Below are the code and all the weights of a small trained network. Each question names an input and a target symbol and asks about switching units off, where a switched-off unit gives its printed mean instead of its output.

import numpy as np


def w(rows, s, z=0):
    codes = np.array(rows[::2]) - 128.0
    scale = np.full(codes.shape[1], s)
    scale[-1] = z or s
    return codes * scale


def f(y):
    return y / 2 * (1 + np.tanh(0.7978845608 * (y + 0.044715 * y**3)))


def softmax(a):
    e = np.exp(a - a.max(-1, keepdims=True))
    return e / e.sum(-1, keepdims=True)


def log_softmax(a):
    a = a - a.max(-1, keepdims=True)
    return a - np.log(np.exp(a).sum(-1, keepdims=True))


def net(x, mask):
    ids = ['αζηθλξστψ'.index(c) for c in x.split()]
    T = len(ids)
    res = E[ids] + P[:T]
    u = 0
    for l in range(3):
        r = res
        for j in range(2):
            rows = slice(3 * j, 3 * j + 3)
            q, k, v = (r @ M[l][rows].T for M in (Q, K, V))
            z = softmax(np.where(np.tri(T) > 0, q @ k.T / 3**0.5, -1e9)) @ v
            o = O[l][rows]
            res = res + np.where(mask[u + j], z, o[:, -1]) @ o[:, :-1]
        u += 2
        y = f(res @ A[l][:, :-1].T + A[l][:, -1])
        res = res + np.where(mask[u : u + 8], y, B[l][:, -1]) @ B[l][:, :-1]
        u += 8
    return log_softmax(res[-1] @ U[:, :-1].T + U[:, -1])


Q, K, V, O, A, B = {}, {}, {}, {}, {}, {}
E = w([
[115,115,106,47,152,124,140],'α',
[112,145,107,99,128,134,152],'ζ',
[98,127,112,81,143,124,151],'η',
[109,146,130,112,87,117,97],'θ',
[125,179,115,134,70,173,107],'λ',
[173,169,116,60,95,100,123],'ξ',
[133,63,173,107,105,157,8],'σ',
[74,127,133,133,135,215,123],'τ',
[198,116,93,100,166,237,153],'ψ',
],0.018)
P = w([
[107,163,116,97,153,74,138],'0',
[94,49,83,9,105,143,173],'1',
[112,152,102,72,134,90,66],'2',
[109,54,89,78,82,165,188],'3',
[102,124,110,102,161,110,84],'4',
[127,85,170,108,84,130,166],'5',
[84,127,144,105,202,96,119],'6',
[144,127,218,127,59,126,135],'7',
[97,142,146,89,206,115,118],'8',
[186,90,184,151,71,160,182],'9',
[169,150,123,159,187,173,120],'10',
[151,126,192,75,125,138,241],'11',
[128,138,123,91,189,93,101],'12',
],0.013)
Q[0] = w([
[134,189,121,129,76,114,184],'0.h0',
[111,92,139,173,97,146,155],'0.h0',
[75,111,103,233,153,110,84],'0.h0',
[113,169,120,145,120,132,77],'0.h1',
[113,103,2,215,209,142,142],'0.h1',
[123,144,185,67,106,155,186],'0.h1',
],0.0087)
K[0] = w([
[162,77,146,103,150,122,92],'0.h0',
[145,140,151,50,126,179,171],'0.h0',
[95,113,87,92,80,78,140],'0.h0',
[133,102,121,137,155,22,162],'0.h1',
[108,129,2,52,61,99,89],'0.h1',
[155,134,177,165,174,184,105],'0.h1',
],0.0083)
V[0] = w([
[120,171,153,76,64,158,86],'0.h0',
[188,76,139,128,165,179,112],'0.h0',
[164,210,185,167,83,84,107],'0.h0',
[84,130,198,193,176,165,84],'0.h1',
[116,136,104,254,158,200,228],'0.h1',
[176,230,151,122,120,47,150],'0.h1',
],0.0079)
O[0] = w([
[97,166,147,66,180,190,113,217],'0.h0',
[58,30,170,141,156,122,98,153],'0.h0',
[157,72,132,144,77,104,88,7],'0.h0',
[77,129,116,170,138,195,162,46],'0.h1',
[66,50,80,238,139,188,128,2],'0.h1',
[69,253,81,191,137,83,241,43],'0.h1',
],0.0078,0.0053)
A[0] = w([
[85,101,118,211,123,105,127,27],'0.n0',
[163,156,50,71,142,72,179,132],'0.n1',
[161,57,90,52,80,111,14,245],'0.n2',
[91,95,255,162,83,158,129,107],'0.n3',
[61,91,130,48,152,113,167,83],'0.n4',
[123,87,93,120,198,168,13,105],'0.n5',
[117,147,69,179,160,128,66,90],'0.n6',
[135,89,227,100,70,130,206,252],'0.n7',
],0.0082,0.0039)
B[0] = w([
[88,68,160,118,50,17,72,124],'0.n0',
[100,119,183,159,137,128,55,189],'0.n1',
[40,124,171,162,142,166,215,253],'0.n2',
[156,87,75,110,142,161,255,153],'0.n3',
[174,146,144,161,81,136,117,189],'0.n4',
[173,218,95,91,105,25,95,180],'0.n5',
[98,133,94,33,74,5,140,120],'0.n6',
[131,172,58,98,44,232,162,192],'0.n7',
],0.0075,0.014)
Q[1] = w([
[76,116,82,153,156,184,84],'1.h0',
[109,206,172,78,169,164,130],'1.h0',
[121,140,124,177,44,166,255],'1.h0',
[144,149,169,167,135,144,191],'1.h1',
[156,142,123,131,114,125,220],'1.h1',
[79,114,91,103,119,183,58],'1.h1',
],0.0089)
K[1] = w([
[120,102,229,127,206,97,109],'1.h0',
[172,186,84,117,87,77,150],'1.h0',
[181,62,90,135,49,254,182],'1.h0',
[135,96,153,137,118,145,96],'1.h1',
[158,130,98,149,202,132,212],'1.h1',
[227,145,147,73,123,159,148],'1.h1',
],0.0082)
V[1] = w([
[132,124,177,130,19,172,132],'1.h0',
[193,174,38,170,25,112,149],'1.h0',
[199,168,111,104,106,25,78],'1.h0',
[254,146,180,80,146,152,167],'1.h1',
[188,174,129,52,237,178,53],'1.h1',
[96,167,103,121,175,213,151],'1.h1',
],0.009)
O[1] = w([
[81,110,239,37,49,110,90,227],'1.h0',
[110,129,78,134,145,128,29,99],'1.h0',
[135,148,85,175,80,83,129,92],'1.h0',
[169,121,199,168,134,101,157,248],'1.h1',
[108,105,194,254,65,214,158,241],'1.h1',
[50,122,187,154,195,92,132,247],'1.h1',
],0.01,0.011)
A[1] = w([
[197,45,175,197,159,178,114,191],'1.n0',
[85,180,149,23,66,215,179,41],'1.n1',
[129,130,33,179,251,224,154,107],'1.n2',
[222,254,123,179,154,35,142,125],'1.n3',
[179,115,41,7,58,120,79,101],'1.n4',
[40,224,2,138,155,94,126,131],'1.n5',
[91,103,213,207,148,169,138,3],'1.n6',
[96,164,82,125,125,119,25,39],'1.n7',
],0.0062,0.0034)
B[1] = w([
[32,107,154,110,72,56,146,168],'1.n0',
[181,76,110,149,175,127,109,255],'1.n1',
[103,182,95,175,130,103,121,129],'1.n2',
[85,91,89,171,99,120,80,163],'1.n3',
[114,48,88,83,144,164,134,127],'1.n4',
[182,33,139,111,182,96,99,131],'1.n5',
[97,149,64,111,83,78,150,238],'1.n6',
[190,168,2,68,128,68,99,128],'1.n7',
],0.01,0.023)
Q[2] = w([
[232,113,154,195,138,85,90],'2.h0',
[95,252,220,187,153,3,85],'2.h0',
[147,77,39,58,114,116,189],'2.h0',
[113,111,76,182,131,132,143],'2.h1',
[130,124,136,164,72,69,251],'2.h1',
[103,99,69,74,94,240,116],'2.h1',
],0.0052)
K[2] = w([
[156,191,74,117,132,134,85],'2.h0',
[254,63,68,159,76,58,115],'2.h0',
[81,118,176,103,117,76,110],'2.h0',
[210,111,142,107,108,160,147],'2.h1',
[79,141,130,125,115,161,138],'2.h1',
[166,121,206,87,138,120,170],'2.h1',
],0.0087)
V[2] = w([
[111,150,145,124,11,67,95],'2.h0',
[161,90,59,116,152,17,76],'2.h0',
[49,166,84,2,85,86,136],'2.h0',
[89,183,147,69,135,184,86],'2.h1',
[220,75,140,188,78,103,149],'2.h1',
[86,123,58,124,184,49,133],'2.h1',
],0.0075)
O[2] = w([
[196,94,113,123,117,63,78,253],'2.h0',
[163,131,136,81,43,197,103,68],'2.h0',
[219,162,254,77,110,105,138,146],'2.h0',
[79,178,132,88,113,152,163,77],'2.h1',
[79,50,120,122,163,69,139,164],'2.h1',
[151,126,160,214,72,212,133,117],'2.h1',
],0.0099,0.016)
A[2] = w([
[42,76,184,137,119,82,187,253],'2.n0',
[100,182,128,181,60,49,152,127],'2.n1',
[61,146,173,144,151,101,216,70],'2.n2',
[65,117,164,95,101,87,154,192],'2.n3',
[63,171,94,144,184,64,79,103],'2.n4',
[127,254,157,134,83,142,124,99],'2.n5',
[94,24,114,104,99,218,141,115],'2.n6',
[59,154,68,145,97,209,107,92],'2.n7',
],0.0077,0.0071)
B[2] = w([
[152,157,116,161,112,189,102,253],'2.n0',
[143,49,165,76,201,114,133,181],'2.n1',
[69,123,79,127,124,60,128,190],'2.n2',
[149,147,84,127,105,183,156,201],'2.n3',
[81,9,103,118,158,190,152,146],'2.n4',
[211,114,50,136,132,155,136,137],'2.n5',
[128,181,136,120,141,60,217,149],'2.n6',
[154,121,145,100,98,116,210,135],'2.n7',
],0.011,0.038)
U = w([
[215,67,151,101,196,149,188,2],'α',
[93,109,95,206,2,133,157,92],'ζ',
[109,90,135,171,169,247,55,190],'η',
[147,127,187,121,118,81,110,215],'θ',
[225,103,99,142,121,203,119,117],'λ',
[136,101,104,159,119,123,121,70],'ξ',
[102,135,91,117,180,72,147,186],'σ',
[227,139,60,177,185,148,151,159],'τ',
[142,135,170,236,159,120,107,165],'ψ',
],0.0074,0.0078)

Each question gives the input, a string of symbols that net reads in full, and the target symbol t.
The units are the heads (3 rows each of Q, K, V and O) and the neurons (one row each of A and B). Each row of codes is followed by its name. A weight is (code - 128) times the scale printed after its matrix; where a second scale follows, it is the last column's (O, A, B and U).
mask holds one flag per unit, layer by layer, with each layer's heads first. A switched-off unit (its flag False) gives its mean, the last column of its rows in O or B, instead of its output. The means were averaged over made-up inputs and are rounded, as every weight is.
A unit's drop is (log p(t) with every unit on - log p(t) with that unit switched off) / (log p(t) with every unit on - log p(t) with every unit switched off).
The circuit of an input: a set's keep is (log p(t) with only the set's units on - log p(t) with every unit switched off) / (log p(t) with every unit on - log p(t) with every unit switched off). Starting from the 12 units with the biggest drops (on a tie, the unit counted first), units are removed one at a time, each time the one whose removal leaves the highest keep (on an exact tie, the one counted first), for as long as the keep stays at least 0.8.
circuit, biggest first: the units of the circuit, biggest drop first
top k neurons: the k neurons with the biggest drops, biggest first
k most important neurons of layer l: the k neurons of layer l with the biggest drops, biggest first
which heads matter: for each layer, one digit per head in row order, 1 if its drop is at least 0.15 and else 0, layers parted by /
input σ λ α η σ, target σ: circuit, biggest first	[0.n2, 2.n2, 2.h0, 1.h0]
input η λ ψ θ ζ ψ ζ α, target ζ: top 3 neurons	[1.n1, 2.n1, 2.n2]
input ξ η α ξ, target θ: circuit, biggest first	[0.h1, 2.h0]
input ψ ψ η η ψ τ λ σ λ ξ α τ, target σ: circuit, biggest first	[2.n2, 2.h0, 1.h0]
input α ψ ζ σ λ ψ λ θ τ, target α: which heads matter	01 / 11 / 10
input τ λ τ λ λ ξ η ψ τ θ ψ ζ, target ζ: top 3 neurons	[0.n2, 2.n1, 1.n0]
input η η ψ τ ψ λ θ, target η: top 2 neurons	[0.n1, 0.n5]
input λ α α ξ, target θ: 2 most important neurons of layer 0	[0.n7, 0.n5]
input η θ η τ λ α, target σ: 3 most important neurons of layer 1	[1.n0, 1.n1, 1.n3]
input ψ η η η σ, target ψ: top 2 neurons	[0.n2, 1.n0]
input ψ α σ ψ ζ ξ ξ ζ σ σ τ ζ, target σ: circuit, biggest first	[1.h0, 2.h0, 2.n2]
input τ ξ α, target τ: top 2 neurons	[2.n5, 1.n1]
input α τ ψ, target α: top 2 neurons	[2.n1, 0.n1]
input α σ ξ ξ ψ ζ τ, target α: top 2 neurons	[2.n1, 0.n1]
input θ λ η λ ψ η, target ζ: top 3 neurons	[1.n1, 2.n1, 2.n0]
input λ ψ ξ ξ τ, target λ: which heads matter	01 / 11 / 11
input α λ ψ η ξ α α α λ σ, target α: circuit, biggest first	[0.n3, 1.h0, 0.n2]
input ψ η ψ, target ψ: top 2 neurons	[1.n0, 0.n7]
input θ λ ψ ζ ζ, target θ: top 4 neurons	[1.n1, 0.n2, 2.n0, 1.n7]
input ξ λ α ψ α, target ξ: 4 most important neurons of layer 0	[0.n1, 0.n2, 0.n5, 0.n7]
input η λ η α η ζ σ η ξ α ζ λ ζ, target η: top 2 neurons	[0.n1, 1.n6]
input η σ α ψ ψ, target η: top 2 neurons	[0.n5, 0.n1]
input ζ ζ θ, target ζ: which heads matter	11 / 11 / 11
input η ζ λ, target η: 4 most important neurons of layer 0	[0.n1, 0.n5, 0.n2, 0.n7]
input θ θ ψ ψ η τ θ ξ ξ ξ α η λ, target θ: top 3 neurons	[1.n1, 0.n2, 2.n0]
input τ ζ ξ ζ τ ψ λ λ ψ τ λ α η, target τ: top 4 neurons	[2.n5, 1.n1, 1.n2, 2.n1]
input η ψ ξ λ ξ, target η: top 4 neurons	[0.n2, 0.n1, 1.n6, 0.n5]
input σ ζ λ λ τ θ λ, target σ: which heads matter	01 / 10 / 11
input ψ σ α θ τ η σ ψ τ, target ψ: which heads matter	01 / 10 / 01
